Below are the code and all the weights of a small trained network. Each question names an input and a class and asks about switching units off, where a switched-off unit gives its printed mean instead of its output.

import numpy as np


def w(rows, s, z=0):
    codes = np.array(rows[::2]) - 128.0
    scale = np.full(codes.shape[1], s)
    scale[-1] = z or s
    return codes * scale


def norm(h):
    return h / np.sqrt((h * h).mean(-1, keepdims=True) + 1e-5)


def f(y):
    return np.maximum(y, 0)


def log_softmax(a):
    a = a - a.max(-1, keepdims=True)
    return a - np.log(np.exp(a).sum(-1, keepdims=True))


def net(x, mask):
    res = np.array(x, float).reshape(1, 2) / 4 @ E
    u = 0
    for l in range(4):
        y = f(norm(res) @ A[l][:, :-1].T + A[l][:, -1])
        res = res + np.where(mask[u : u + 4], y, B[l][:, -1]) @ B[l][:, :-1]
        u += 4
    return log_softmax(norm(res)[-1] @ U[:, :-1].T + U[:, -1])


A, B = {}, {}
E = w([
[39,158,149,83,88,252,31,105],'x0',
[187,250,113,57,17,24,61,173],'x1',
],0.0026)
A[0] = w([
[49,121,128,138,74,252,55,89,74],'L0N0',
[156,76,127,152,156,72,241,129,173],'L0N1',
[181,138,81,81,74,19,48,118,172],'L0N2',
[100,161,108,149,85,185,104,136,4],'L0N3',
],0.0022,0.0016)
B[0] = w([
[103,175,228,87,234,114,16,192,241],'L0N0',
[95,215,181,29,192,172,5,190,248],'L0N1',
[16,134,153,223,137,241,181,191,253],'L0N2',
[100,128,101,103,184,158,54,135,146],'L0N3',
],0.0022,0.0025)
A[1] = w([
[48,180,199,92,186,184,38,192,84],'L1N0',
[166,160,91,110,5,132,62,93,43],'L1N1',
[84,180,124,172,89,151,175,214,99],'L1N2',
[128,65,75,81,85,128,138,139,1],'L1N3',
],0.0028,0.00082)
B[1] = w([
[251,86,53,115,152,142,244,165,253],'L1N0',
[42,177,223,161,103,74,172,39,161],'L1N1',
[88,93,73,103,115,148,173,147,166],'L1N2',
[176,145,173,171,134,39,149,61,128],'L1N3',
],0.0029,0.0046)
A[2] = w([
[38,71,167,168,139,162,109,24,2],'L2N0',
[191,68,99,137,159,158,160,87,80],'L2N1',
[148,161,119,101,73,69,67,143,196],'L2N2',
[78,144,135,62,126,196,1,71,21],'L2N3',
],0.005,0.00093)
B[2] = w([
[52,200,168,186,84,14,175,103,205],'L2N0',
[88,192,107,140,13,116,122,138,252],'L2N1',
[85,69,127,169,152,193,133,3,234],'L2N2',
[228,103,174,45,212,63,100,145,249],'L2N3',
],0.0044,0.003)
A[3] = w([
[127,184,129,88,3,88,80,18,168],'L3N0',
[168,156,83,117,61,154,160,161,11],'L3N1',
[137,115,111,129,83,118,93,107,96],'L3N2',
[236,90,99,196,185,41,137,108,123],'L3N3',
],0.005,0.0011)
B[3] = w([
[22,80,158,254,178,132,231,159,253],'L3N0',
[184,140,20,89,71,81,181,208,202],'L3N1',
[104,128,134,152,110,139,141,136,143],'L3N2',
[144,138,184,10,151,220,39,117,250],'L3N3',
],0.0039,0.0031)
U = w([
[22,135,172,244,142,140,216,83,182],'0',
[184,142,199,28,219,174,80,119,196],'1',
[187,153,2,105,76,127,179,193,172],'2',
[158,121,84,164,100,92,57,70,36],'3',
[174,92,62,200,98,101,41,54,4],'4',
[172,101,105,177,81,97,54,79,3],'5',
[149,94,38,183,98,108,26,47,25],'6',
],0.009,0.0045)

Each question gives the input, the list of numbers given to net, and the class t.
The units are the neurons (one row each of A and B). Each row of codes is followed by its name. A weight is (code - 128) times the scale printed after its matrix; where a second scale follows, it is the last column's (A, B and U).
mask holds one flag per neuron, layer by layer. A switched-off neuron (its flag False) gives its mean, the last column of its row in B, instead of its output. The means were averaged over made-up inputs and are rounded, as every weight is.
A unit's drop is (log p(t) with every unit on - log p(t) with that unit switched off) / (log p(t) with every unit on - log p(t) with every unit switched off).
The circuit of an input: a set's keep is (log p(t) with only the set's units on - log p(t) with every unit switched off) / (log p(t) with every unit on - log p(t) with every unit switched off). Starting from the 12 units with the biggest drops (on a tie, the unit counted first), units are removed one at a time, each time the one whose removal leaves the highest keep (on an exact tie, the one counted first), for as long as the keep stays at least 0.8.
circuit, biggest first: the units of the circuit, biggest drop first
top k neurons: the k neurons with the biggest drops, biggest first
k most important neurons of layer l: the k neurons of layer l with the biggest drops, biggest first
drop when u is switched off: that unit's drop, to one decimal
input [-8,6], class 1: circuit, biggest first => [L3N3; L2N2]
input [-8,-7], class 1: top 4 neurons => [L3N3; L0N2; L3N0; L0N1]
input [7,8], class 0: circuit, biggest first => [L3N0]
input [5,-4], class 1: top 4 neurons => [L0N0; L2N3; L3N0; L0N2]
input [-3,4], class 0: top 2 neurons => [L1N0; L2N2]
input [3,-3], class 2: 2 most important neurons of layer 0 => [L0N0; L0N2]
input [-1,-3], class 2: top 2 neurons => [L0N1; L2N1]
input [-7,5], class 1: top 2 neurons => [L2N1; L3N3]
input [-1,4], class 0: 2 most important neurons of layer 0 => [L0N0; L0N1]
input [4,-3], class 1: top 4 neurons => [L0N0; L3N0; L0N2; L3N1]
input [3,0], class 2: top 2 neurons => [L1N0; L0N1]
input [-7,3], class 1: top 2 neurons => [L3N3; L1N0]
input [1,4], class 0: top 2 neurons => [L1N1; L0N0]
input [7,-5], class 1: most important neuron of layer 0 => [L0N0]
input [-4,3], class 1: top 3 neurons => [L2N1; L2N0; L2N2]
input [3,2], class 2: top 2 neurons => [L1N0; L0N1]
input [-3,-2], class 2: 2 most important neurons of layer 0 => [L0N1; L0N0]
input [-7,-4], class 1: drop when L3N3 is switched off => 0.5
input [-7,-1], class 1: drop when L3N3 is switched off => 0.2
input [-7,-5], class 1: circuit, biggest first => [L3N3]
input [-8,1], class 1: drop when L3N3 is switched off => 0.3
